Below are the code and all the weights of a small trained network. Each question names an input and a target symbol and asks about switching units off, where a switched-off unit gives its printed mean instead of its output.

import numpy as np


def w(rows, s, z=0):
    codes = np.array(rows[::2]) - 128.0
    scale = np.full(codes.shape[1], s)
    scale[-1] = z or s
    return codes * scale


def f(y):
    return np.maximum(y, 0)


def softmax(a):
    e = np.exp(a - a.max(-1, keepdims=True))
    return e / e.sum(-1, keepdims=True)


def log_softmax(a):
    a = a - a.max(-1, keepdims=True)
    return a - np.log(np.exp(a).sum(-1, keepdims=True))


def net(x, mask):
    ids = ['εηθξπω'.index(c) for c in x.split()]
    T = len(ids)
    res = E[ids] + P[:T]
    u = 0
    for l in range(2):
        q, k, v = (res @ M[l].T for M in (Q, K, V))
        z = softmax(np.where(np.tri(T) > 0, q @ k.T / 3**0.5, -1e9)) @ v
        res = res + np.where(mask[u], z, O[l][:, -1]) @ O[l][:, :-1]
        u += 1
        y = f(res @ A[l][:, :-1].T + A[l][:, -1])
        res = res + np.where(mask[u : u + 12], y, B[l][:, -1]) @ B[l][:, :-1]
        u += 12
    return log_softmax(res[-1] @ U[:, :-1].T + U[:, -1])


Q, K, V, O, A, B = {}, {}, {}, {}, {}, {}
E = w([
[34,181,194],'ε',
[156,161,49],'η',
[169,251,135],'θ',
[81,143,85],'ξ',
[20,158,131],'π',
[159,149,171],'ω',
],0.018)
P = w([
[202,88,80],'0',
[54,228,9],'1',
[55,240,15],'2',
[53,245,18],'3',
[54,246,21],'4',
[49,252,26],'5',
[53,247,22],'6',
[47,248,29],'7',
[44,253,32],'8',
[50,253,25],'9',
[36,248,38],'10',
],0.0052)
Q[0] = w([
[98,169,105],'0.h1',
[148,161,125],'0.h1',
[167,6,138],'0.h1',
],0.018)
K[0] = w([
[135,73,248],'0.h1',
[171,72,109],'0.h1',
[26,246,72],'0.h1',
],0.012)
V[0] = w([
[176,219,155],'0.h1',
[55,156,248],'0.h1',
[158,138,134],'0.h1',
],0.014)
O[0] = w([
[174,73,158,255],'0.h1',
[105,8,99,53],'0.h1',
[134,105,187,157],'0.h1',
],0.016,0.0071)
A[0] = w([
[85,180,64,234],'0.n1',
[150,51,89,111],'0.n2',
[211,68,143,78],'0.n3',
[69,154,210,42],'0.n4',
[173,120,49,102],'0.n5',
[245,90,102,109],'0.n6',
[119,216,164,255],'0.n7',
[128,177,51,60],'0.n8',
[122,54,176,34],'0.n9',
[128,129,124,88],'0.n10',
[115,108,97,161],'0.n11',
[147,92,219,98],'0.n12',
],0.011,0.0045)
B[0] = w([
[26,113,149,191],'0.n1',
[177,155,164,163],'0.n2',
[27,134,139,151],'0.n3',
[254,30,146,161],'0.n4',
[129,17,114,152],'0.n5',
[149,66,182,161],'0.n6',
[83,183,26,251],'0.n7',
[134,41,241,172],'0.n8',
[178,109,88,146],'0.n9',
[99,132,151,128],'0.n10',
[118,107,157,147],'0.n11',
[190,74,44,147],'0.n12',
],0.0074,0.02)
Q[1] = w([
[135,122,249],'1.h1',
[115,144,123],'1.h1',
[131,166,96],'1.h1',
],0.016)
K[1] = w([
[56,164,75],'1.h1',
[149,128,205],'1.h1',
[203,4,170],'1.h1',
],0.011)
V[1] = w([
[106,71,130],'1.h1',
[165,137,143],'1.h1',
[2,29,140],'1.h1',
],0.0078)
O[1] = w([
[218,52,240,2],'1.h1',
[207,110,104,13],'1.h1',
[28,254,142,146],'1.h1',
],0.0072,0.0023)
A[1] = w([
[63,171,164,29],'1.n1',
[72,130,79,87],'1.n2',
[198,8,111,38],'1.n3',
[192,211,182,45],'1.n4',
[219,196,208,109],'1.n5',
[228,103,214,2],'1.n6',
[144,174,182,26],'1.n7',
[62,84,121,198],'1.n8',
[109,139,254,56],'1.n9',
[161,21,150,252],'1.n10',
[97,216,38,181],'1.n11',
[77,84,236,85],'1.n12',
],0.0083,0.0059)
B[1] = w([
[224,78,98,162],'1.n1',
[98,156,77,171],'1.n2',
[40,187,89,170],'1.n3',
[50,57,37,138],'1.n4',
[71,139,50,141],'1.n5',
[158,62,27,142],'1.n6',
[255,35,149,132],'1.n7',
[58,127,217,178],'1.n8',
[120,88,8,155],'1.n9',
[192,216,181,199],'1.n10',
[151,39,201,254],'1.n11',
[166,75,64,175],'1.n12',
],0.0064,0.018)
U = w([
[139,195,162,225],'ε',
[138,67,157,164],'η',
[89,225,5,122],'θ',
[75,201,150,110],'ξ',
[84,88,68,2],'π',
[166,62,74,134],'ω',
],0.012,0.0059)

Each question gives the input, a string of symbols that net reads in full, and the target symbol t.
The units are the heads (3 rows each of Q, K, V and O) and the neurons (one row each of A and B). Each row of codes is followed by its name. A weight is (code - 128) times the scale printed after its matrix; where a second scale follows, it is the last column's (O, A, B and U).
mask holds one flag per unit, layer by layer, with each layer's heads first. A switched-off unit (its flag False) gives its mean, the last column of its rows in O or B, instead of its output. The means were averaged over made-up inputs and are rounded, as every weight is.
A unit's drop is (log p(t) with every unit on - log p(t) with that unit switched off) / (log p(t) with every unit on - log p(t) with every unit switched off).
The circuit of an input: a set's keep is (log p(t) with only the set's units on - log p(t) with every unit switched off) / (log p(t) with every unit on - log p(t) with every unit switched off). Starting from the 12 units with the biggest drops (on a tie, the unit counted first), units are removed one at a time, each time the one whose removal leaves the highest keep (on an exact tie, the one counted first), for as long as the keep stays at least 0.8.
circuit, biggest first: the units of the circuit, biggest drop first
unit that matters most: the unit with the biggest drop
top k neurons: the k neurons with the biggest drops, biggest first
k most important neurons of layer l: the k neurons of layer l with the biggest drops, biggest first
input η π ω η η η ξ, target ξ: unit that matters most	0.n7
input η ε π ξ η ω ξ π ξ ω ε, target θ: top 2 neurons	(1.n11, 0.n4)
input ε η η η η, target η: circuit, biggest first	(0.h1, 1.h1, 0.n7)
input ξ ξ ε ξ, target ξ: circuit, biggest first	(0.h1, 0.n1, 0.n8)
input θ η η, target ω: 2 most important neurons of layer 0	(0.n7, 0.n6)
input π π θ, target π: circuit, biggest first	(0.h1, 0.n8)
input θ π θ, target ω: circuit, biggest first	(1.n6, 0.h1)
input ξ ε η π, target ξ: top 4 neurons	(1.n11, 0.n1, 0.n7, 1.n8)
input ε ω η π θ θ ω ε η π, target η: circuit, biggest first	(0.h1, 0.n7)
input θ ξ ε η ω ω ω ε η η ξ, target ε: top 4 neurons	(1.n11, 0.n1, 0.n8, 0.n7)
input ξ ξ ξ π, target ξ: top 3 neurons	(1.n11, 0.n7, 0.n1)
input π η η η π ε η, target π: top 2 neurons	(1.n9, 1.n12)
input θ ε θ π η θ, target ω: circuit, biggest first	(0.h1, 1.n6)
input ξ ξ η η η θ η ω η ω, target ξ: 4 most important neurons of layer 0	(0.n7, 0.n8, 0.n1, 0.n9)
input ω ω η ε η, target ε: top 2 neurons	(1.n11, 1.n10)
input ω ω ω η ω ξ ξ, target ε: top 2 neurons	(0.n7, 0.n8)
input η ω ω, target θ: unit that matters most	0.n1
input η ω ω ω ε ε ε ω ξ ω ω, target θ: top 4 neurons	(1.n11, 1.n3, 0.n7, 0.n6)
input ε ε ξ, target η: 3 most important neurons of layer 0	(0.n7, 0.n2, 0.n11)
input η η ξ, target θ: top 3 neurons	(0.n7, 1.n2, 0.n1)
input θ θ ξ, target ω: unit that matters most	1.n6
input π ε π ε, target π: top 4 neurons	(1.n1, 1.n9, 1.n12, 0.n7)
input ε θ η η, target η: circuit, biggest first	(0.h1, 0.n7, 1.h1)
input π η η π, target π: 2 most important neurons of layer 1	(1.n1, 1.n9)
input θ ε ξ, target ω: top 4 neurons	(1.n6, 0.n7, 0.n1, 0.n6)
